Below is a small trained network, with its code and all its weights. Each question gives an input and a target symbol and asks what happens when units are switched off, that is, made to give their printed mean instead of their output.

import numpy as np


def w(rows, s, z=0):
    codes = np.array(rows[::2]) - 128.0
    scale = np.full(codes.shape[1], s)
    scale[-1] = z or s
    return codes * scale


def softmax(a):
    e = np.exp(a - a.max(-1, keepdims=True))
    return e / e.sum(-1, keepdims=True)


def log_softmax(a):
    a = a - a.max(-1, keepdims=True)
    return a - np.log(np.exp(a).sum(-1, keepdims=True))


def net(x, mask):
    ids = ['αβγηθμτψω'.index(c) for c in x.split()]
    T = len(ids)
    res = E[ids] + P[:T]
    u = 0
    for l in range(3):
        r = res
        for j in range(2):
            rows = slice(3 * j, 3 * j + 3)
            q, k, v = (r @ M[l][rows].T for M in (Q, K, V))
            z = softmax(np.where(np.tri(T) > 0, q @ k.T / 3**0.5, -1e9)) @ v
            o = O[l][rows]
            res = res + np.where(mask[u + j], z, o[:, -1]) @ o[:, :-1]
        u += 2
    return log_softmax(res[-1] @ U[:, :-1].T + U[:, -1])


Q, K, V, O = {}, {}, {}, {}
E = w([
[133,132,52,67,187,108,71,213,137,166],'α',
[252,158,143,117,137,97,171,110,186,122],'β',
[95,231,130,109,83,193,128,74,147,77],'γ',
[106,82,49,151,165,220,77,112,154,137],'η',
[91,128,100,123,142,49,42,105,136,60],'θ',
[108,111,138,60,183,118,173,203,91,17],'μ',
[74,41,110,112,112,86,184,105,188,143],'τ',
[113,110,37,88,53,96,168,110,82,103],'ψ',
[87,137,157,139,203,109,117,80,51,172],'ω',
],0.017)
P = w([
[130,98,123,198,45,151,41,206,150,204],'0',
[251,81,123,84,169,173,108,93,78,57],'1',
[217,83,122,88,200,161,137,85,104,59],'2',
[184,122,108,76,203,154,142,76,129,71],'3',
[154,155,89,74,206,144,171,71,159,79],'4',
[128,203,71,66,209,134,162,69,183,100],'5',
[117,218,45,57,207,127,180,77,205,117],'6',
[104,253,40,35,186,128,173,55,230,133],'7',
],0.0067)
Q[0] = w([
[168,94,93,114,102,120,132,66,141,219],'L0H0',
[109,187,142,107,126,182,197,148,109,134],'L0H0',
[161,79,46,49,184,79,156,77,99,96],'L0H0',
[61,125,143,127,145,142,194,133,173,124],'L0H1',
[2,167,85,67,152,122,100,70,95,104],'L0H1',
[155,156,94,84,129,134,214,156,95,134],'L0H1',
],0.0094)
K[0] = w([
[102,190,88,141,156,71,62,60,139,137],'L0H0',
[101,123,138,99,146,94,91,147,189,69],'L0H0',
[56,213,93,83,203,99,201,92,165,146],'L0H0',
[140,138,88,176,137,180,88,199,89,175],'L0H1',
[6,102,92,136,102,1,102,151,114,155],'L0H1',
[99,189,125,144,131,94,160,72,123,204],'L0H1',
],0.0093)
V[0] = w([
[111,89,132,115,81,146,144,254,209,58],'L0H0',
[121,81,123,89,176,195,243,158,156,173],'L0H0',
[224,100,139,143,14,109,95,99,117,162],'L0H0',
[112,163,186,183,37,168,131,129,162,188],'L0H1',
[114,44,100,201,144,86,118,172,222,136],'L0H1',
[130,98,148,195,140,153,68,78,75,177],'L0H1',
],0.0058)
O[0] = w([
[89,86,255,112,129,163,111,152,59,106,10],'L0H0',
[197,60,163,62,79,186,192,63,115,197,141],'L0H0',
[123,145,146,181,129,78,205,211,156,96,2],'L0H0',
[164,93,179,236,45,134,184,89,150,181,31],'L0H1',
[105,74,161,132,142,92,72,70,214,102,133],'L0H1',
[230,113,79,83,99,151,124,54,91,130,170],'L0H1',
],0.0062,0.0054)
Q[1] = w([
[118,129,129,62,90,167,122,111,89,122],'L1H0',
[209,155,153,155,34,150,160,94,76,134],'L1H0',
[88,133,201,167,78,124,88,214,145,164],'L1H0',
[124,174,130,29,120,198,117,100,242,97],'L1H1',
[91,140,68,186,255,136,200,10,43,148],'L1H1',
[114,139,203,151,188,131,66,76,68,183],'L1H1',
],0.0074)
K[1] = w([
[51,148,118,133,33,145,94,88,131,129],'L1H0',
[156,108,43,25,90,116,151,106,253,102],'L1H0',
[137,117,141,51,244,154,138,133,104,84],'L1H0',
[129,139,155,182,74,158,145,125,71,250],'L1H1',
[187,218,21,114,162,94,87,56,208,198],'L1H1',
[177,142,7,109,60,89,157,53,182,118],'L1H1',
],0.0072)
V[1] = w([
[147,143,209,116,121,57,174,104,92,220],'L1H0',
[131,38,109,85,48,186,110,35,117,163],'L1H0',
[138,142,203,117,116,170,179,130,183,125],'L1H0',
[208,110,89,119,180,177,110,216,243,154],'L1H1',
[142,92,132,103,141,94,114,47,254,16],'L1H1',
[95,159,225,206,250,98,102,107,161,188],'L1H1',
],0.0061)
O[1] = w([
[123,61,131,140,123,98,56,97,113,105,70],'L1H0',
[88,147,127,199,182,123,148,159,104,34,159],'L1H0',
[124,123,67,84,105,151,77,148,89,83,2],'L1H0',
[202,124,95,137,121,137,91,182,158,157,100],'L1H1',
[161,123,173,116,109,118,110,151,185,2,137],'L1H1',
[149,129,141,99,104,128,69,35,139,137,156],'L1H1',
],0.0098,0.0063)
Q[2] = w([
[131,215,139,105,14,205,151,71,88,65],'L2H0',
[67,100,228,207,71,117,99,155,59,189],'L2H0',
[134,141,223,39,234,156,142,94,33,116],'L2H0',
[86,225,42,3,238,141,194,110,171,133],'L2H1',
[44,110,175,82,44,148,121,163,217,115],'L2H1',
[52,193,121,70,87,211,131,169,93,191],'L2H1',
],0.0062)
K[2] = w([
[72,158,198,203,213,189,209,106,188,79],'L2H0',
[247,52,38,173,109,141,154,77,151,43],'L2H0',
[75,115,118,3,88,223,52,56,77,104],'L2H0',
[15,125,125,222,97,128,114,149,214,252],'L2H1',
[253,194,237,116,192,79,118,88,75,147],'L2H1',
[135,100,233,140,92,94,83,169,93,71],'L2H1',
],0.0059)
V[2] = w([
[106,90,213,83,184,161,160,180,66,108],'L2H0',
[172,223,102,71,141,191,117,131,145,74],'L2H0',
[125,1,145,76,71,102,69,112,115,129],'L2H0',
[168,131,179,156,175,87,105,87,62,88],'L2H1',
[153,50,96,129,65,84,199,114,104,105],'L2H1',
[148,73,82,121,209,117,139,162,133,151],'L2H1',
],0.0079)
O[2] = w([
[80,161,189,91,35,131,95,124,117,179,255],'L2H0',
[128,93,102,254,92,73,104,152,108,197,202],'L2H0',
[90,182,101,45,116,165,155,202,131,125,64],'L2H0',
[176,166,141,108,128,49,83,107,66,179,120],'L2H1',
[103,42,119,110,149,50,138,121,177,181,83],'L2H1',
[111,86,157,118,128,180,70,106,113,146,216],'L2H1',
],0.0083,0.005)
U = w([
[133,140,118,85,171,133,127,62,53,144,170],'α',
[125,126,110,120,143,255,104,119,134,101,2],'β',
[78,173,47,121,126,117,217,176,58,91,165],'γ',
[224,187,173,102,106,106,149,135,179,136,136],'η',
[87,56,147,108,137,114,154,120,171,141,163],'θ',
[173,97,55,97,129,107,68,212,94,203,86],'μ',
[86,167,127,104,141,82,55,139,129,49,87],'τ',
[93,154,140,114,69,132,89,147,87,171,170],'ψ',
[118,116,133,196,87,132,104,127,98,112,95],'ω',
],0.0075,0.0051)

Each question gives the input, a string of symbols that net reads in full, and the target symbol t.
The units are the heads (3 rows each of Q, K, V and O). Each row of codes is followed by its name. A weight is (code - 128) times the scale printed after its matrix; where a second scale follows, it is the last column's (O and U).
mask holds one flag per head, layer by layer. A switched-off head (its flag False) gives its mean, the last column of its rows in O, instead of its output. The means were averaged over made-up inputs and are rounded, as every weight is.
A unit's drop is (log p(t) with every unit on - log p(t) with that unit switched off) / (log p(t) with every unit on - log p(t) with every unit switched off).
The circuit of an input: a set's keep is (log p(t) with only the set's units on - log p(t) with every unit switched off) / (log p(t) with every unit on - log p(t) with every unit switched off). Starting from all 6 units, units are removed one at a time, each time the one whose removal leaves the highest keep (on an exact tie, the one counted first), for as long as the keep stays at least 0.8.
units of the circuit, in order: the units of the circuit, biggest drop first
most important unit: the unit with the biggest drop
which heads matter: for each layer, one digit per head in row order, 1 if its drop is at least 0.15 and else 0, layers parted by /
input τ ψ ω ω ω β θ μ, target ψ: most important unit => L2H0
input ψ ω ω γ ψ, target θ: units of the circuit, in order => [L2H1; L1H1]
input ψ ω ψ ψ ω ψ ω η, target θ: which heads matter => 00 / 01 / 01
input μ β γ α ω ψ, target ψ: which heads matter => 10 / 01 / 10
input μ ψ ψ μ ω β τ, target ψ: which heads matter => 11 / 10 / 10
input γ θ τ ω, target γ: which heads matter => 01 / 10 / 11
input τ ψ α γ, target τ: units of the circuit, in order => [L0H1; L1H0]
input γ ω μ α θ, target γ: units of the circuit, in order => [L2H1; L0H1; L1H1]
input ω μ β τ ψ μ τ, target α: which heads matter => 00 / 11 / 00
input β ψ ω μ, target μ: units of the circuit, in order => [L1H0; L0H1; L2H0; L1H1]
input ω ψ μ θ θ ω ψ, target α: units of the circuit, in order => [L1H1; L2H0]
input μ τ μ θ θ η τ, target ψ: units of the circuit, in order => [L2H0; L0H0; L1H0]
input η ω ω β ω τ, target ω: units of the circuit, in order => [L1H0; L2H0; L0H1]
input μ ψ ψ ω β ψ, target ψ: units of the circuit, in order => [L2H0; L0H0]
input ω α ψ ω, target μ: most important unit => L1H1
input ψ ψ ψ θ ω μ α, target θ: units of the circuit, in order => [L2H1; L1H1]
input η θ ω τ γ ω μ ω, target ω: units of the circuit, in order => [L2H0; L1H0]
input ω α θ μ, target ψ: units of the circuit, in order => [L0H0; L2H0]
input θ ω ω, target η: units of the circuit, in order => [L1H0; L2H1; L0H0]
input ψ ω μ, target θ: most important unit => L2H1
input θ γ ψ, target η: units of the circuit, in order => [L0H0; L1H0; L1H1]
input τ ψ ω ω ω μ ω, target ψ: units of the circuit, in order => [L2H0; L0H0]
input ω ω ψ ω ω ω μ ψ, target α: which heads matter => 00 / 01 / 11
input β ω ω, target μ: which heads matter => 01 / 10 / 10
input α ψ α ω ψ τ ω α, target β: which heads matter => 00 / 01 / 01
input ω ψ ω, target γ: which heads matter => 00 / 01 / 00
input θ μ τ μ θ, target η: most important unit => L1H0
input μ ω ω ω α, target ψ: which heads matter => 10 / 00 / 10
